Below are the code and all the weights of a small trained network. Each question names an input and a target symbol and asks about switching units off, where a switched-off unit gives its printed mean instead of its output.

import numpy as np


def w(rows, s, z=0):
    codes = np.array(rows[::2]) - 128.0
    scale = np.full(codes.shape[1], s)
    scale[-1] = z or s
    return codes * scale


def f(y):
    return np.maximum(y, 0)


def softmax(a):
    e = np.exp(a - a.max(-1, keepdims=True))
    return e / e.sum(-1, keepdims=True)


def log_softmax(a):
    a = a - a.max(-1, keepdims=True)
    return a - np.log(np.exp(a).sum(-1, keepdims=True))


def net(x, mask):
    ids = ['Γδζηθλμστ'.index(c) for c in x.split()]
    T = len(ids)
    res = E[ids] + P[:T]
    u = 0
    for l in range(2):
        r = res
        for j in range(2):
            rows = slice(2 * j, 2 * j + 2)
            q, k, v = (r @ M[l][rows].T for M in (Q, K, V))
            z = softmax(np.where(np.tri(T) > 0, q @ k.T / 2**0.5, -1e9)) @ v
            o = O[l][rows]
            res = res + np.where(mask[u + j], z, o[:, -1]) @ o[:, :-1]
        u += 2
        y = f(res @ A[l][:, :-1].T + A[l][:, -1])
        res = res + np.where(mask[u : u + 12], y, B[l][:, -1]) @ B[l][:, :-1]
        u += 12
    return log_softmax(res[-1] @ U[:, :-1].T + U[:, -1])


Q, K, V, O, A, B = {}, {}, {}, {}, {}, {}
E = w([
[120,89,152,128,245,85],'Γ',
[202,185,102,102,11,252],'δ',
[141,18,163,94,177,220],'ζ',
[116,108,177,140,96,187],'η',
[99,84,132,164,180,179],'θ',
[182,215,109,149,122,112],'λ',
[119,59,132,229,167,125],'μ',
[136,133,122,149,101,219],'σ',
[187,95,127,66,161,197],'τ',
],0.015)
P = w([
[140,26,163,143,135,185],'0',
[67,132,49,96,157,64],'1',
[166,116,213,103,28,74],'2',
[156,137,152,211,200,217],'3',
[54,116,88,194,94,97],'4',
[158,134,248,171,82,100],'5',
],0.015)
Q[0] = w([
[117,150,127,186,133,168],'L0H1',
[70,153,61,76,126,82],'L0H1',
[107,116,8,145,131,121],'L0H2',
[111,114,143,134,68,93],'L0H2',
],0.013)
K[0] = w([
[63,222,112,241,136,108],'L0H1',
[121,115,93,20,75,1],'L0H1',
[39,142,126,138,61,97],'L0H2',
[174,95,164,100,116,53],'L0H2',
],0.0076)
V[0] = w([
[100,143,243,86,148,120],'L0H1',
[1,170,119,203,172,169],'L0H1',
[116,193,184,130,164,168],'L0H2',
[146,187,152,88,210,218],'L0H2',
],0.0082)
O[0] = w([
[163,137,149,184,100,132,108],'L0H1',
[206,51,91,2,124,50,247],'L0H1',
[150,131,66,165,64,125,136],'L0H2',
[171,123,58,216,50,76,253],'L0H2',
],0.0092,0.004)
A[0] = w([
[184,189,103,121,139,200,66],'L0N1',
[55,222,146,163,148,42,218],'L0N2',
[143,184,155,48,29,131,55],'L0N3',
[83,94,21,34,137,169,253],'L0N4',
[100,108,162,101,24,159,245],'L0N5',
[68,151,123,203,56,132,80],'L0N6',
[190,137,161,207,204,152,126],'L0N7',
[130,77,44,149,108,142,60],'L0N8',
[48,62,86,117,85,190,131],'L0N9',
[152,89,223,135,154,132,160],'L0N10',
[152,122,107,95,123,53,131],'L0N11',
[206,130,117,120,91,254,191],'L0N12',
],0.0085,0.005)
B[0] = w([
[165,182,107,64,174,149,155],'L0N1',
[92,93,110,216,143,123,162],'L0N2',
[91,1,148,88,164,161,168],'L0N3',
[139,160,77,193,185,48,234],'L0N4',
[138,136,120,155,185,30,230],'L0N5',
[133,118,120,138,206,134,168],'L0N6',
[169,146,146,92,45,166,208],'L0N7',
[105,137,116,130,169,239,178],'L0N8',
[98,151,95,210,149,134,186],'L0N9',
[111,103,131,179,83,103,217],'L0N10',
[111,120,166,159,78,163,189],'L0N11',
[101,199,142,204,95,114,254],'L0N12',
],0.0083,0.0087)
Q[1] = w([
[184,114,96,144,118,135],'L1H1',
[220,166,185,156,140,75],'L1H1',
[173,247,174,148,117,84],'L1H2',
[120,127,138,102,130,94],'L1H2',
],0.012)
K[1] = w([
[167,126,73,52,99,146],'L1H1',
[245,108,122,139,136,247],'L1H1',
[40,115,66,144,146,109],'L1H2',
[59,149,153,115,95,114],'L1H2',
],0.011)
V[1] = w([
[111,245,72,200,164,199],'L1H1',
[171,255,171,69,147,42],'L1H1',
[182,158,185,78,155,160],'L1H2',
[68,131,11,122,145,107],'L1H2',
],0.0061)
O[1] = w([
[3,126,115,110,213,178,251],'L1H1',
[93,191,224,181,163,101,41],'L1H1',
[142,120,102,103,245,119,49],'L1H2',
[61,109,121,134,133,94,178],'L1H2',
],0.011,0.013)
A[1] = w([
[158,124,74,102,162,67,103],'L1N1',
[139,188,126,173,129,122,254],'L1N2',
[117,99,238,109,100,79,144],'L1N3',
[72,138,89,165,146,101,19],'L1N4',
[108,143,116,217,108,73,106],'L1N5',
[206,146,167,119,104,111,135],'L1N6',
[173,223,142,179,148,108,203],'L1N7',
[64,138,20,116,132,63,132],'L1N8',
[199,135,161,58,94,54,83],'L1N9',
[238,29,176,103,131,166,108],'L1N10',
[106,154,81,144,136,38,143],'L1N11',
[143,95,113,124,8,133,134],'L1N12',
],0.012,0.0075)
B[1] = w([
[93,180,129,164,136,209,157],'L1N1',
[119,105,147,85,40,23,166],'L1N2',
[78,165,121,88,73,234,155],'L1N3',
[152,161,128,128,184,112,220],'L1N4',
[188,112,195,149,123,153,210],'L1N5',
[67,71,78,236,42,91,152],'L1N6',
[101,42,96,25,158,80,139],'L1N7',
[230,83,134,150,148,124,254],'L1N8',
[147,163,59,241,146,23,155],'L1N9',
[42,179,84,100,170,139,183],'L1N10',
[84,85,98,102,105,255,192],'L1N11',
[198,232,168,35,185,94,214],'L1N12',
],0.0081,0.026)
U = w([
[185,80,124,78,161,111,123],'Γ',
[115,113,137,225,90,119,150],'δ',
[47,57,115,78,82,100,254],'ζ',
[111,193,165,63,105,235,112],'η',
[100,158,130,2,166,146,80],'θ',
[74,191,171,136,164,152,75],'λ',
[144,201,190,170,96,135,121],'μ',
[34,171,134,176,43,198,126],'σ',
[97,156,98,149,112,94,107],'τ',
],0.0088,0.01)

Each question gives the input, a string of symbols that net reads in full, and the target symbol t.
The units are the heads (2 rows each of Q, K, V and O) and the neurons (one row each of A and B). Each row of codes is followed by its name. A weight is (code - 128) times the scale printed after its matrix; where a second scale follows, it is the last column's (O, A, B and U).
mask holds one flag per unit, layer by layer, with each layer's heads first. A switched-off unit (its flag False) gives its mean, the last column of its rows in O or B, instead of its output. The means were averaged over made-up inputs and are rounded, as every weight is.
A unit's drop is (log p(t) with every unit on - log p(t) with that unit switched off) / (log p(t) with every unit on - log p(t) with every unit switched off).
The circuit of an input: a set's keep is (log p(t) with only the set's units on - log p(t) with every unit switched off) / (log p(t) with every unit on - log p(t) with every unit switched off). Starting from the 12 units with the biggest drops (on a tie, the unit counted first), units are removed one at a time, each time the one whose removal leaves the highest keep (on an exact tie, the one counted first), for as long as the keep stays at least 0.8.
circuit, biggest first: the units of the circuit, biggest drop first
top k neurons: the k neurons with the biggest drops, biggest first
k most important neurons of layer l: the k neurons of layer l with the biggest drops, biggest first
input θ δ η θ ζ, target Γ: circuit, biggest first => (L0H1)
input μ σ θ δ θ ζ, target λ: circuit, biggest first => (L1H1, L0N12)
input ζ μ η σ θ, target Γ: circuit, biggest first => (L0H1, L1N8)
input Γ σ Γ δ, target λ: circuit, biggest first => (L1H1, L0N1, L0N12)
input τ σ ζ δ τ Γ, target λ: circuit, biggest first => (L1H1, L0N1)
input δ η σ μ ζ, target Γ: circuit, biggest first => (L1N8, L0H1)
input ζ ζ ζ ζ δ, target Γ: circuit, biggest first => (L1N8, L0N5, L1H1)
input λ ζ μ, target σ: top 2 neurons => (L1N3, L1N12)
input λ μ λ μ ζ μ, target τ: 4 most important neurons of layer 1 => (L1N9, L1N6, L1N10, L1N12)
input Γ η μ Γ ζ μ, target μ: top 2 neurons => (L1N12, L0N3)
input δ μ Γ ζ, target η: 2 most important neurons of layer 0 => (L0N8, L0N4)
input η θ λ, target η: 2 most important neurons of layer 1 => (L1N3, L1N12)
input λ λ δ σ θ τ, target ζ: top 2 neurons => (L1N12, L0N3)
input θ δ λ, target θ: top 2 neurons => (L0N3, L1N12)
input μ Γ ζ σ, target δ: circuit, biggest first => (L0H2)
input δ η δ, target λ: top 2 neurons => (L0N5, L0N12)
input Γ η δ, target μ: 2 most important neurons of layer 0 => (L0N12, L0N3)
input Γ λ σ τ, target σ: top 2 neurons => (L1N12, L0N12)
input τ Γ λ, target δ: top 2 neurons => (L1N12, L0N2)
input Γ λ μ, target μ: top 2 neurons => (L1N12, L1N9)
input θ λ ζ σ τ θ, target ζ: 2 most important neurons of layer 0 => (L0N12, L0N4)
input Γ θ μ θ θ δ, target θ: top 2 neurons => (L0N3, L0N8)
input δ θ μ δ Γ, target Γ: circuit, biggest first => (L1N8)
